Here is a tiny trained network, its code and every weight. The questions are about switching its units off for an input and a target symbol, where a switched-off unit gives its printed mean instead of its output.

import numpy as np


def w(rows, s, z=0):
    codes = np.array(rows[::2]) - 128.0
    scale = np.full(codes.shape[1], s)
    scale[-1] = z or s
    return codes * scale


def norm(h):
    return h / np.sqrt((h * h).mean(-1, keepdims=True) + 1e-5)


def f(y):
    return np.maximum(y, 0)


def softmax(a):
    e = np.exp(a - a.max(-1, keepdims=True))
    return e / e.sum(-1, keepdims=True)


def log_softmax(a):
    a = a - a.max(-1, keepdims=True)
    return a - np.log(np.exp(a).sum(-1, keepdims=True))


def net(x, mask):
    ids = ['ΞΠΨΩβδεζηθλστφ'.index(c) for c in x.split()]
    T = len(ids)
    res = E[ids] + P[:T]
    u = 0
    for l in range(2):
        r = norm(res)
        for j in range(3):
            rows = slice(2 * j, 2 * j + 2)
            q, k, v = (r @ M[l][rows].T for M in (Q, K, V))
            z = softmax(np.where(np.tri(T) > 0, q @ k.T / 2**0.5, -1e9)) @ v
            o = O[l][rows]
            res = res + np.where(mask[u + j], z, o[:, -1]) @ o[:, :-1]
        u += 3
        y = f(norm(res) @ A[l][:, :-1].T + A[l][:, -1])
        res = res + np.where(mask[u : u + 12], y, B[l][:, -1]) @ B[l][:, :-1]
        u += 12
    return log_softmax(norm(res)[-1] @ U[:, :-1].T + U[:, -1])


Q, K, V, O, A, B = {}, {}, {}, {}, {}, {}
E = w([
[131,174,59,144,134,159,160,111,139],'Ξ',
[124,191,117,145,142,102,110,174,146],'Π',
[139,135,143,110,120,133,111,113,136],'Ψ',
[83,147,166,170,99,144,177,110,164],'Ω',
[177,140,133,141,154,135,46,179,185],'β',
[149,143,140,104,116,134,130,121,129],'δ',
[152,128,139,103,115,136,146,124,131],'ε',
[117,129,143,136,131,111,155,166,86],'ζ',
[117,98,120,157,166,129,143,135,147],'η',
[139,123,142,105,124,130,109,112,132],'θ',
[147,142,140,99,120,131,122,122,120],'λ',
[99,152,255,97,76,53,127,178,156],'σ',
[105,132,155,147,137,137,160,149,100],'τ',
[116,109,132,125,116,168,116,155,100],'φ',
],0.0069)
P = w([
[165,130,175,193,31,127,134,173,162],'0',
[74,107,175,81,69,113,166,186,166],'1',
[76,114,153,134,6,92,131,172,217],'2',
[150,144,155,145,67,103,116,126,90],'3',
[106,131,171,89,173,167,144,113,114],'4',
[3,106,158,42,100,107,141,162,202],'5',
[183,123,148,194,68,144,79,102,133],'6',
[181,134,127,137,176,147,109,80,73],'7',
[65,132,142,39,219,161,142,103,112],'8',
[122,118,99,176,66,74,89,116,127],'9',
[228,122,88,230,127,146,71,55,66],'10',
[145,124,106,100,213,153,115,69,82],'11',
[83,129,131,40,132,65,42,131,77],'12',
[147,110,69,171,88,64,90,91,88],'13',
],0.0026)
Q[0] = w([
[138,131,147,112,245,225,128,122,117],'L0H1',
[62,140,212,115,150,142,138,148,157],'L0H1',
[156,191,79,124,142,94,112,177,192],'L0H2',
[152,139,123,93,79,95,115,66,149],'L0H2',
[90,121,110,126,1,44,117,146,149],'L0H3',
[55,161,207,75,185,158,152,184,180],'L0H3',
],0.0077)
K[0] = w([
[62,117,126,32,184,140,148,121,125],'L0H1',
[77,138,119,99,69,104,174,183,193],'L0H1',
[114,192,142,158,82,126,144,201,161],'L0H2',
[187,152,121,96,73,129,133,105,112],'L0H2',
[189,127,128,253,26,110,105,117,132],'L0H3',
[62,106,129,71,83,109,139,167,213],'L0H3',
],0.0079)
V[0] = w([
[103,97,106,64,75,166,173,203,95],'L0H1',
[95,153,147,214,115,165,229,146,196],'L0H1',
[106,210,132,128,131,150,81,190,168],'L0H2',
[164,112,69,105,166,30,120,151,163],'L0H2',
[199,206,100,110,95,33,198,133,97],'L0H3',
[108,252,184,179,100,177,71,178,57],'L0H3',
],0.0032)
O[0] = w([
[179,108,98,211,147,144,92,187,92,201],'L0H1',
[192,115,7,117,145,110,160,70,104,250],'L0H1',
[93,124,137,89,128,125,138,43,74,155],'L0H2',
[69,92,150,120,251,124,83,145,115,62],'L0H2',
[207,147,162,68,236,142,117,140,186,42],'L0H3',
[15,92,114,76,234,243,188,132,116,164],'L0H3',
],0.003,0.0019)
A[0] = w([
[140,88,83,173,179,73,158,123,93,98],'L0N1',
[146,79,164,52,150,166,52,46,219,151],'L0N2',
[171,140,217,103,81,81,105,148,138,61],'L0N3',
[36,114,133,127,186,154,195,121,104,181],'L0N4',
[152,159,99,71,118,116,83,156,88,131],'L0N5',
[82,168,181,131,167,99,85,75,110,64],'L0N6',
[160,130,192,192,80,158,126,160,95,148],'L0N7',
[76,88,124,179,132,66,134,163,132,147],'L0N8',
[113,200,168,169,109,122,85,158,165,95],'L0N9',
[104,167,88,164,253,101,75,81,107,5],'L0N10',
[149,73,46,189,117,120,136,131,157,58],'L0N11',
[137,120,59,109,138,170,124,51,148,91],'L0N12',
],0.0034,0.0021)
B[0] = w([
[131,73,221,71,126,130,105,158,131,238],'L0N1',
[228,152,116,124,131,151,235,179,116,227],'L0N2',
[53,183,188,90,94,83,83,145,173,190],'L0N3',
[220,152,131,183,63,80,83,138,116,252],'L0N4',
[181,112,154,197,87,147,104,87,174,200],'L0N5',
[56,133,112,33,107,122,179,132,158,154],'L0N6',
[62,123,139,43,96,89,137,167,165,243],'L0N7',
[171,101,168,96,212,184,114,83,83,249],'L0N8',
[141,144,201,167,100,115,124,171,159,161],'L0N9',
[2,113,133,85,71,39,115,53,154,183],'L0N10',
[74,87,198,64,215,148,124,129,135,239],'L0N11',
[144,64,104,79,200,67,116,152,81,172],'L0N12',
],0.003,0.002)
Q[1] = w([
[91,110,149,166,115,108,111,231,3],'L1H1',
[99,196,73,153,147,124,104,88,217],'L1H1',
[198,111,79,65,92,130,172,64,180],'L1H2',
[110,125,113,114,140,174,61,58,181],'L1H2',
[196,82,164,56,113,115,124,183,77],'L1H3',
[158,114,183,135,106,84,130,181,44],'L1H3',
],0.0057)
K[1] = w([
[90,59,119,116,145,138,40,116,98],'L1H1',
[142,137,124,97,132,113,255,144,161],'L1H1',
[128,150,159,177,121,118,130,83,152],'L1H2',
[106,94,97,113,158,108,133,113,186],'L1H2',
[173,131,123,124,144,152,50,141,123],'L1H3',
[136,109,113,140,149,104,21,111,123],'L1H3',
],0.0077)
V[1] = w([
[145,102,160,135,179,105,198,59,179],'L1H1',
[118,192,153,179,132,58,173,182,66],'L1H1',
[76,113,85,121,196,75,140,135,254],'L1H2',
[158,96,145,59,194,103,124,122,85],'L1H2',
[150,129,125,171,125,182,129,159,210],'L1H3',
[90,146,161,117,136,135,215,133,108],'L1H3',
],0.0033)
O[1] = w([
[46,84,157,157,229,85,118,48,195,114],'L1H1',
[148,205,66,103,123,17,249,137,119,90],'L1H1',
[175,167,178,150,63,98,121,199,11,7],'L1H2',
[115,205,31,53,39,132,173,136,158,161],'L1H2',
[119,185,70,254,148,75,132,68,105,143],'L1H3',
[128,44,108,39,101,57,77,92,136,172],'L1H3',
],0.0025,0.0014)
A[1] = w([
[127,93,108,133,81,168,109,191,67,94],'L1N1',
[120,140,3,92,181,164,125,86,95,2],'L1N2',
[70,35,171,127,236,91,80,117,105,59],'L1N3',
[151,113,121,91,112,172,115,157,137,128],'L1N4',
[176,162,121,122,169,98,88,181,194,104],'L1N5',
[81,122,155,168,77,120,112,109,157,156],'L1N6',
[93,91,124,95,98,129,166,105,109,88],'L1N7',
[129,88,143,102,119,122,142,138,147,98],'L1N8',
[165,122,114,133,107,112,151,74,158,81],'L1N9',
[69,160,93,205,177,103,145,125,65,136],'L1N10',
[116,198,168,150,105,109,133,148,135,174],'L1N11',
[134,149,158,119,107,165,189,133,119,129],'L1N12',
],0.0049,0.0019)
B[1] = w([
[75,149,109,125,128,166,88,121,81,181],'L1N1',
[104,2,113,105,95,153,137,173,199,140],'L1N2',
[162,75,179,139,185,92,94,106,97,253],'L1N3',
[94,158,102,141,144,113,117,148,106,177],'L1N4',
[148,177,105,189,149,131,97,176,116,156],'L1N5',
[141,132,100,95,170,101,161,150,82,174],'L1N6',
[147,161,155,193,129,153,97,118,125,165],'L1N7',
[136,150,157,135,152,158,93,123,117,170],'L1N8',
[100,118,109,113,143,97,83,103,107,159],'L1N9',
[156,180,128,140,122,97,47,142,193,147],'L1N10',
[145,71,118,160,114,148,133,128,149,172],'L1N11',
[79,107,125,152,150,119,143,98,128,171],'L1N12',
],0.0052,0.0048)
U = w([
[139,38,42,84,114,170,136,144,202,179],'Ξ',
[206,192,101,230,128,97,67,228,171,148],'Π',
[30,133,98,146,97,199,72,148,47,211],'Ψ',
[96,108,112,235,94,96,235,79,138,188],'Ω',
[167,153,88,92,158,121,136,121,125,5],'β',
[159,131,95,80,149,87,242,202,41,115],'δ',
[161,42,191,139,214,108,78,113,80,174],'ε',
[134,174,113,111,183,162,139,122,182,52],'ζ',
[174,112,95,85,2,57,73,58,120,75],'η',
[139,135,68,91,174,125,167,157,136,121],'θ',
[96,183,148,110,202,178,164,168,191,55],'λ',
[94,121,241,107,35,117,149,193,188,165],'σ',
[149,143,127,110,119,121,155,142,127,57],'τ',
[57,162,184,103,119,164,112,47,217,86],'φ',
],0.0071,0.002)

Each question gives the input, a string of symbols that net reads in full, and the target symbol t.
The units are the heads (2 rows each of Q, K, V and O) and the neurons (one row each of A and B). Each row of codes is followed by its name. A weight is (code - 128) times the scale printed after its matrix; where a second scale follows, it is the last column's (O, A, B and U).
mask holds one flag per unit, layer by layer, with each layer's heads first. A switched-off unit (its flag False) gives its mean, the last column of its rows in O or B, instead of its output. The means were averaged over made-up inputs and are rounded, as every weight is.
A unit's drop is (log p(t) with every unit on - log p(t) with that unit switched off) / (log p(t) with every unit on - log p(t) with every unit switched off).
The circuit of an input: a set's keep is (log p(t) with only the set's units on - log p(t) with every unit switched off) / (log p(t) with every unit on - log p(t) with every unit switched off). Starting from the 12 units with the biggest drops (on a tie, the unit counted first), units are removed one at a time, each time the one whose removal leaves the highest keep (on an exact tie, the one counted first), for as long as the keep stays at least 0.8.
units of the circuit, in order: the units of the circuit, biggest drop first
unit that matters most: the unit with the biggest drop
top k neurons: the k neurons with the biggest drops, biggest first
k most important neurons of layer l: the k neurons of layer l with the biggest drops, biggest first
which heads matter: for each layer, one digit per head in row order, 1 if its drop is at least 0.15 and else 0, layers parted by /
input θ η Ψ ζ φ Ω Ψ ζ φ τ β θ δ ζ, target Π: units of the circuit, in order : [L1H3 L1N10]
input λ ζ η Π η δ, target η: unit that matters most : L0H3
input Π δ Ω η Ω φ σ β θ, target Ψ: top 2 neurons : [L1N3 L1N1]
input φ τ η Ξ ζ θ Ψ φ φ λ, target φ: which heads matter : 101 / 010
input φ η Ω φ φ ζ ε Ψ η φ φ ε, target η: units of the circuit, in order : [L0H3 L1N3]
input η ε η τ φ θ τ τ σ ε λ, target Ξ: top 2 neurons : [L1N2 L1N3]
input Ω Ξ δ θ ε η τ Ψ Ψ ζ λ, target φ: which heads matter : 101 / 000
input Ω φ φ η σ Ψ ε Π θ ε, target Π: units of the circuit, in order : [L0H3 L1N5 L1N3 L0H2]
input Ψ Ω Ω β Ξ θ λ η β σ Ξ ε, target Ω: 2 most important neurons of layer 1 : [L1N3 L1N12]
input η ζ φ η φ τ Π η Ω, target Ω: top 2 neurons : [L1N3 L1N12]
input η ε η ζ η φ η β τ, target Π: units of the circuit, in order : [L1N10 L1H3 L0N4]
input Ψ φ ε, target φ: which heads matter : 001 / 000
input η ε θ β δ, target Π: 2 most important neurons of layer 1 : [L1N5 L1N3]
input φ λ η φ λ, target λ: which heads matter : 101 / 010
input η θ ζ λ, target η: which heads matter : 000 / 000
input Ξ Ξ τ φ θ φ φ η Π Π Ψ θ, target δ: which heads matter : 100 / 100
input η Ω θ η φ τ, target Ψ: units of the circuit, in order : [L1H1 L0H1 L0N4 L1N1]
input η Ψ σ η φ ε ε φ Ω Ψ λ τ η Ξ, target Ξ: units of the circuit, in order : [L1N2]
input φ τ σ φ Ω θ θ Ξ ε δ ε θ ε θ, target Π: top 3 neurons : [L1N5 L0N2 L1N3]
input β η Π Ω φ, target Ψ: which heads matter : 000 / 000
input ζ θ Π Ω φ θ η η θ τ δ λ, target σ: which heads matter : 101 / 000
input δ ζ η φ η ε ε φ θ η Π δ, target σ: which heads matter : 101 / 000
input Ξ Ψ Π λ σ ε, target δ: unit that matters most : L0N2
input η ε η φ η η τ τ τ θ, target Ξ: which heads matter : 001 / 000
input ε σ η Π φ Ψ θ, target δ: 2 most important neurons of layer 0 : [L0N2 L0N12]
input λ Ω ε Ψ σ λ, target Π: which heads matter : 101 / 000
input σ δ φ σ η ε ζ φ Ψ ζ η η β, target Π: unit that matters most : L1N5
input θ η θ σ η θ, target σ: which heads matter : 101 / 010
